Below are the code and all the weights of a small trained network. Each question names an input and a class and asks about switching units off, where a switched-off unit gives its printed mean instead of its output.

import numpy as np


def w(rows, s, z=0):
    codes = np.array(rows[::2]) - 128.0
    scale = np.full(codes.shape[1], s)
    scale[-1] = z or s
    return codes * scale


def f(y):
    return np.maximum(y, 0)


def log_softmax(a):
    a = a - a.max(-1, keepdims=True)
    return a - np.log(np.exp(a).sum(-1, keepdims=True))


def net(x, mask):
    res = np.array(x, float).reshape(1, 5) / 4 @ E
    y = f(res @ A[0][:, :-1].T + A[0][:, -1])
    res = res + np.where(mask, y, B[0][:, -1]) @ B[0][:, :-1]
    return log_softmax(res[-1] @ U[:, :-1].T + U[:, -1])


A, B = {}, {}
E = w([
[234,28,34,253,8],'x0',
[119,134,137,140,124],'x1',
[134,133,128,130,141],'x2',
[221,63,26,46,235],'x3',
[253,221,237,53,31],'x4',
],0.0038)
A[0] = w([
[233,217,222,19,12,190],'N0',
[227,50,54,227,32,65],'N1',
[243,55,4,58,248,209],'N2',
[238,219,207,37,43,199],'N3',
[231,50,58,250,41,60],'N4',
[9,220,242,241,17,253],'N5',
[9,220,228,34,237,106],'N6',
[90,215,225,25,205,112],'N7',
[16,25,29,218,201,90],'N8',
[51,217,207,24,226,114],'N9',
],0.0042,0.0029)
B[0] = w([
[76,30,110,241,245,224],'N0',
[218,231,20,231,138,189],'N1',
[219,15,222,56,173,225],'N2',
[62,18,162,217,231,217],'N3',
[217,240,24,220,143,191],'N4',
[242,24,194,59,200,253],'N5',
[229,213,25,244,109,204],'N6',
[188,181,37,228,194,190],'N7',
[80,57,188,242,252,198],'N8',
[230,199,32,219,97,196],'N9',
],0.0041,0.0053)
U = w([
[232,245,14,234,128,61],'0',
[120,59,193,101,149,252],'1',
[65,31,198,227,232,46],'2',
[201,21,242,43,140,138],'3',
[125,111,139,63,86,226],'4',
[16,232,229,3,5,4],'5',
],0.0036,0.0033)

Each question gives the input, the list of numbers given to net, and the class t.
The units are the neurons (one row each of A and B). Each row of codes is followed by its name. A weight is (code - 128) times the scale printed after its matrix; where a second scale follows, it is the last column's (A, B and U).
mask holds one flag per neuron, in row order. A switched-off neuron (its flag False) gives its mean, the last column of its row in B, instead of its output. The means were averaged over made-up inputs and are rounded, as every weight is.
A unit's drop is (log p(t) with every unit on - log p(t) with that unit switched off) / (log p(t) with every unit on - log p(t) with every unit switched off).
k most important neurons: the k neurons with the biggest drops, biggest first
drop when u is switched off: that unit's drop, to one decimal
input [-8,4,-6,7,1], class 0: 4 most important neurons -> [N6, N9, N7, N5]
input [-7,1,6,-4,7], class 0: 4 most important neurons -> [N6, N9, N7, N2]
input [1,-3,-1,2,8], class 2: most important neuron -> [N0]
input [-6,1,4,2,4], class 0: 3 most important neurons -> [N6, N9, N7]
input [-8,1,-6,3,1], class 0: 3 most important neurons -> [N6, N9, N7]
input [-7,5,-2,4,-2], class 0: 3 most important neurons -> [N6, N9, N7]
input [-8,-5,0,-5,0], class 0: 2 most important neurons -> [N6, N9]
input [-8,7,-1,5,-2], class 0: 3 most important neurons -> [N6, N9, N7]
input [-7,4,-7,2,-2], class 0: 3 most important neurons -> [N6, N9, N7]
input [-8,4,8,-2,-6], class 0: drop when N9 is switched off -> 0.3
input [-2,5,-4,2,8], class 2: drop when N5 is switched off -> 0.0
input [-8,-6,5,5,6], class 0: drop when N3 is switched off -> -0.1
input [-8,-4,1,1,-1], class 0: drop when N0 is switched off -> 0.0
input [-7,0,-6,1,-7], class 0: most important neuron -> [N6]
